Below is a small trained network, with its code and all its weights. Each question gives an input and a class and asks what happens when units are switched off, that is, made to give their printed mean instead of their output.

import numpy as np


def w(rows, s, z=0):
    codes = np.array(rows[::2]) - 128.0
    scale = np.full(codes.shape[1], s)
    scale[-1] = z or s
    return codes * scale


def f(y):
    return y / 2 * (1 + np.tanh(0.7978845608 * (y + 0.044715 * y**3)))


def log_softmax(a):
    a = a - a.max(-1, keepdims=True)
    return a - np.log(np.exp(a).sum(-1, keepdims=True))


def net(x, mask):
    res = np.array(x, float).reshape(1, 2) / 4 @ E
    y = f(res @ A[0][:, :-1].T + A[0][:, -1])
    res = res + np.where(mask, y, B[0][:, -1]) @ B[0][:, :-1]
    return log_softmax(res[-1] @ U[:, :-1].T + U[:, -1])


A, B = {}, {}
E = w([
[76,140,77,254,236],'x0',
[179,65,250,129,235],'x1',
],0.0073)
A[0] = w([
[138,127,132,129,135,254],'neuron 1',
[141,116,49,240,211,84],'neuron 2',
[121,127,15,130,66,93],'neuron 3',
[148,97,218,106,187,86],'neuron 4',
[126,135,213,124,191,92],'neuron 5',
[112,112,81,206,189,90],'neuron 6',
[102,142,14,132,56,88],'neuron 7',
[149,102,157,60,73,93],'neuron 8',
[169,105,192,2,37,79],'neuron 9',
[133,85,198,118,178,95],'neuron 10',
],0.01,0.0086)
B[0] = w([
[103,2,70,117,129,254],'neuron 1',
[75,194,131,106,116,221],'neuron 2',
[187,143,161,143,136,207],'neuron 3',
[191,153,152,136,121,202],'neuron 4',
[176,159,156,141,124,180],'neuron 5',
[102,186,140,127,122,189],'neuron 6',
[193,135,170,133,138,223],'neuron 7',
[106,175,147,131,137,183],'neuron 8',
[65,191,116,135,133,251],'neuron 9',
[180,155,147,135,120,185],'neuron 10',
],0.034,0.0074)
U = w([
[38,190,128,114,116,63],'0',
[234,117,167,140,118,68],'1',
[94,6,64,109,118,252],'2',
],0.013,0.0042)

Each question gives the input, the list of numbers given to net, and the class t.
The units are the neurons (one row each of A and B). Each row of codes is followed by its name. A weight is (code - 128) times the scale printed after its matrix; where a second scale follows, it is the last column's (A, B and U).
mask holds one flag per neuron, in row order. A switched-off neuron (its flag False) gives its mean, the last column of its row in B, instead of its output. The means were averaged over made-up inputs and are rounded, as every weight is.
A unit's drop is (log p(t) with every unit on - log p(t) with that unit switched off) / (log p(t) with every unit on - log p(t) with every unit switched off).
most important unit: the unit with the biggest drop
k most important neurons: the k neurons with the biggest drops, biggest first
drop of u: that unit's drop, to one decimal
input [-8,8], class 0: most important unit	neuron 9
input [-7,7], class 0: 3 most important neurons	[neuron 9; neuron 8; neuron 7]
input [0,3], class 2: 2 most important neurons	[neuron 7; neuron 3]
input [3,2], class 2: 2 most important neurons	[neuron 9; neuron 8]
input [-1,-4], class 1: 2 most important neurons	[neuron 7; neuron 3]
input [-3,-2], class 2: 2 most important neurons	[neuron 2; neuron 6]
input [-2,3], class 2: 2 most important neurons	[neuron 7; neuron 3]
input [-4,1], class 0: 2 most important neurons	[neuron 9; neuron 8]
input [-8,6], class 0: drop of neuron 9	3.1
input [-5,1], class 0: drop of neuron 9	0.9
input [3,0], class 2: drop of neuron 9	0.4
